[[-15 -29  -1 -45  52 -29  32]
 [-10  15  34  42  46 -40 -16]] ==> 52, -45

[ 43 -21  37  19] ==> 43, -21

[[ -2  44  19 -22]
 [  6 -40 -19  12]] ==> 44, -40

[[ 17  -6  39  33  12 -26]
 [  3   6 -45  -8 -21 -10]] ==> 39, -45

[-30 -44 -23 -32  22  52] ==> 52, -44

[ 48  51  50 -15  56] ==> 56, -15

[[-25  22  19 -26]
 [  5  18 -44   8]
 [ 31 -47 -13  -8]] ==> 31, -47

[ -1 -10  43  29 -32  51] ==> 51, -32

[[-43 -47  21  -5  -3]
 [-15   1 -24  39  -7]
 [ -6   6  32  19  36]] ==> 39, -47

[ 43 -41 -21 -20  -1 -45  34] ==> 43, -45
---
172,106,144,167,194
102,165,180,55,194
182,171,140,232,125
-> 140

180,175,89,130,40,64
180,175,89,130,68,159
98,173,89,130,40,234
-> 130

32,-241,-13,-157
-66,-81,-130,-510
29,-205,168,534
-> -205

174,273,609,-551,27,260
-110,329,-303,-787,360,976
-202,-383,-393,-697,243,591
-> -697

302,498,220,381,648,248
662,514,597,624,456,831
758,798,731,689,548,410
-> 689

753,150,95,772,539,74,777
565,590,462,543,455,539,556
659,184,24,605,557,147,589
-> 557
---
[[4520 4504 4534 4544 4659 4495]
 [7999 5567 5230 4303 4112 3098]] => 4495

[[6 3 3 7 7]
 [4 6 7 8 2]
 [3 4 2 8 5]] => 2

[[604 762 438 502]
 [ 38 238 555 521]] => 502

[[ 800  589  770 -820  649]
 [ 270  656  658  748  578]] => 649

[[458 262 795 205]
 [533 504 520 540]] => 205

[[746 629 603 537  39 952 448]
 [349 598 460 795 613 240 501]
 [616 762 520 529 645 375 731]] => 501
---
[[ 0.05  0.01  0.08  0.00  0.05  0.03  0.02  0.03  0.03  0.03  0.01  0.03
   0.05  0.06 -0.03]
 [-0.03  0.16  0.05  0.19  0.02  0.08 -0.17  0.03 -0.09  0.03  0.15  0.06
   0.10  0.03 -0.23]
 [ 0.03 -0.03  0.03 -0.05  0.02  0.01  0.05  0.03  0.05  0.03 -0.02  0.03
   0.01  0.02  0.02]
 [ 0.00  0.07 -0.02  0.09  0.01  0.04  0.02  0.03  0.01  0.03  0.07  0.04
   0.02 -0.01  0.06]
 [ 0.10  0.03  0.16  0.03  0.09  0.04  0.00  0.03  0.04  0.03  0.03  0.03
   0.11  0.14 -0.07]
 [-0.02  0.03 -0.03  0.02  0.00  0.03  0.00  0.03  0.00  0.03  0.03  0.04
  -0.01 -0.03 -0.01]
 [ 0.09  0.15  0.11  0.19  0.09  0.08 -0.02  0.03  0.02  0.03  0.12  0.02
   0.13  0.12  0.01]
 [ 0.05 -0.01  0.09 -0.03  0.05  0.02  0.03  0.03  0.04  0.03  0.00  0.03
   0.05  0.07 -0.03]] out -0.03

[[-0.14 -0.20  0.12  0.13  0.09  0.05 -0.14]
 [ 0.02 -0.26  0.19  0.12 -0.07  0.11  0.14]
 [ 0.08 -0.01 -0.08  0.07 -0.05 -0.08  0.23]
 [ 0.06 -0.26  0.18 -0.10 -0.06  0.17 -0.04]
 [-0.17 -0.21  0.13  0.16  0.09  0.07  0.01]] out 0.01

[[  1.2  -2.6   5.2  -5.0   7.8   2.6]
 [  4.7   4.4   0.1  13.1 -14.2   3.2]
 [  6.8  -7.3   6.8  11.3   4.5   3.4]
 [ -2.0  -3.2   5.6 -15.5  17.1   2.2]
 [  1.5  -2.2  10.4 -21.7   8.5   8.2]
 [ 10.8  -3.4   8.3  15.0  -8.8   8.3]
 [  5.8   8.6   4.5  -1.1 -18.2  10.5]
 [  1.8  -4.5  11.5 -19.6  10.3   6.6]] out 6.6

[[ 107.1   27.7  201.3   20.9   74.4  236.3  177.1   89.1  127.1   90.6
   -88.3   -1.2  114.4]
 [ 100.8   33.2  208.3   -1.5   80.0  211.9  193.3  111.1  113.6   84.8
  -104.5  -23.7  137.2]
 [   4.7   43.7   42.2  -84.0  128.3 -151.3  -76.3   98.9 -101.4  -62.4
    39.7  -71.9  157.9]
 [  95.6   -4.9  221.3  -22.1  133.4  186.9   92.8  121.2   82.2   50.5
   -87.4  -56.0  158.7]
 [ -28.3   44.5 -107.7   37.4   30.2 -178.2 -108.3   -1.4  -55.2  -32.4
   154.4   50.6  -11.2]] out -11.2

[[ -15.925   64.017   90.081  212.000   78.079   65.099  127.376  152.759
    77.379   99.492  -29.576   64.017  -24.894]
 [ -23.480  -14.549   40.078  125.667   48.272   15.403   47.440  229.341
   113.759   98.985 -155.924  -14.549   36.894]
 [ 189.137   48.145   92.922  -58.173   -5.822   51.948   91.739  -57.553
    15.855   48.724  -55.100   48.145  120.672]
 [  61.145    4.421   59.294   40.764  137.470  132.247  174.264  153.861
     5.572  167.823 -125.416    4.421   68.583]
 [ -58.900   29.809   54.374  122.249  -36.277   31.911   65.580   92.984
   100.769  182.196  -84.588   29.809  -34.608]] out -34.608

[[ 0.11  0.00  0.02  0.07  0.02  0.05]
 [-0.09 -0.05 -0.12  0.02  0.07  0.00]
 [ 0.06 -0.01  0.03  0.02 -0.02  0.03]
 [-0.17 -0.03  0.02  0.00 -0.04 -0.05]
 [ 0.09 -0.03  0.04  0.06  0.01  0.07]
 [-0.04 -0.05 -0.09 -0.04  0.05  0.00]
 [-0.09 -0.04 -0.06  0.03  0.02  0.00]
 [ 0.00 -0.08  0.00  0.03 -0.01  0.05]
 [ 0.14  0.08  0.02  0.03  0.01  0.04]] out 0.04

[[ 2.299 -0.876 -2.633 -0.260  1.655  0.123]
 [ 0.033  1.405 -0.631  0.189 -0.383  0.149]
 [ 1.267 -0.566  0.196 -1.039  0.240 -0.115]
 [-0.732  0.610  2.444 -0.852 -0.863 -0.469]
 [-1.849 -1.718  0.334  1.682 -0.738  1.277]
 [-0.707 -0.819 -1.357  0.809 -0.202  1.159]
 [ 2.285 -0.017 -1.848 -0.599  1.105 -0.467]
 [-0.014  0.712 -0.638  0.300 -0.583  0.495]] out 0.495
---
[[20.1, 17.6, 2.5, 1.8, 5.9],
 [-4.4, -11.7, 3.5, 7.8, 18.4]] -> 7.8

[[193.6, -183.8, -93.8, -37.5],
 [96.1, -19.1, 105.7, -79.5],
 [-17.1, 21.9, 22.2, 9.2]] -> 22.2

[[-0.139, 1.243, 2.151, 1.079, 0.174, -0.238, -0.481],
 [-1.297, 0.894, 0.509, -0.538, -0.158, 0.112, 0.791]] -> 0.112

[-16.7, -14.8, -5.4, -8.5, -0.1, 11.7] -> -0.1

[[0.12, -0.07, -0.03, 0.00, -0.01],
 [0.03, -0.23, 0.11, 0.07, -0.18],
 [0.11, -0.05, -0.05, -0.01, 0.00]] -> -0.01

[[-1.875, -2.352, 1.243, -0.073, -0.626, -1.304, 0.150],
 [-0.020, -0.045, -1.408, -1.384, -0.683, -0.601, -1.000],
 [-1.023, -0.607, -1.200, -0.718, -0.744, -0.585, -0.943]] -> -0.585

[[-0.1, 0.1, -2.0, 1.1, 0.9, 0.9, -1.6],
 [1.9, 1.3, 2.0, -0.2, 1.2, 0.1, -0.6]] -> 0.1

[12.751, -0.283, 14.016, -18.608, -5.041] -> -18.608

[-0.414, 1.314, 0.316, -0.455, -0.846, -1.748] -> -0.846

[137.8, -106.0, 47.3, 25.0, 89.3] -> 25.0
---
[-5 17 49 -7 27] -> 49

[[ -7  -2 -13  -8  13]
 [ 23 -16  -4 -42   3]
 [  9  -4   8   2 -14]] -> 8

[[  0  13 -26  17 -41]
 [  1  23 -12  23 -40]] -> -12

[[-23  -3 -17  -9  13]
 [-15 -11 -49  -9 -12]
 [-13  -2 -38 -19  -8]] -> -38

[ 39  30 -17  40 -30] -> -17

[-12 -19  52  15 -34] -> 52

[[ 16 -45  17 -33  -3]
 [-19  44 -17  31   0]] -> -17

[[-17 -46 -29 -33 -24]
 [-33 -55 -13  19 -26]
 [-15   4 -13 -36  -2]] -> -13

[[ -3  -2 -10  -3 -37]
 [-18  10 -16   1  50]
 [ -5  -2  25  -1 -19]] -> 25
---
[-22  42 -34 -18 -35  -8] out -22, -8

[-18  44  20  50   9] out -18, 9

[ 15  -8  33  13 -41   9] out 15, 9

[ 10 -34 -50  -8  27 -43] out 10, -43

[[  9 -11  -4 -41 -17   0  -4]
 [  0  -2   3  -6   4 -14   8]] out 9, 8

[ -4   9 -23 -41 -10 -11  12] out -4, 12
---
[[8805, 3734, 5034, 6359, 3590, 9668, 5173],
 [7998, 9218, 7557, 6691, 3037, 1168, 2406],
 [5711, 8832, 3379, 7101, 9592, 7620, 6812]] Out: 5034

[823, -204, 166, -119, 179, -452, -575] Out: 166

[41, 67, 86, 17, 43, 97, 48] Out: 86

[-446, 151, -555, -619, -814, 760, 46] Out: -555

[[5, 4, 7, 4],
 [5, 2, 4, 6],
 [4, 6, 3, 6]] Out: 7

[[34, -34, -4, 12],
 [-48, 32, -35, -23]] Out: -4

[140, 115, 48, 132, 129, 113, 197] Out: 48
---
[ 47 236 222   1 225] value 222, 236

[220  72 100  69  48] value 100, 220

[ 33  63 229  17 121 220  56] value 17, 229

[488 363  61 481 834] value 61, 834

[43 76 30 23 94] value 30, 94

[[698 421 320 732 462 658 578]
 [509 666 768 732 609 321  76]
 [750 516 237 732 211 322 590]] value 732, 768
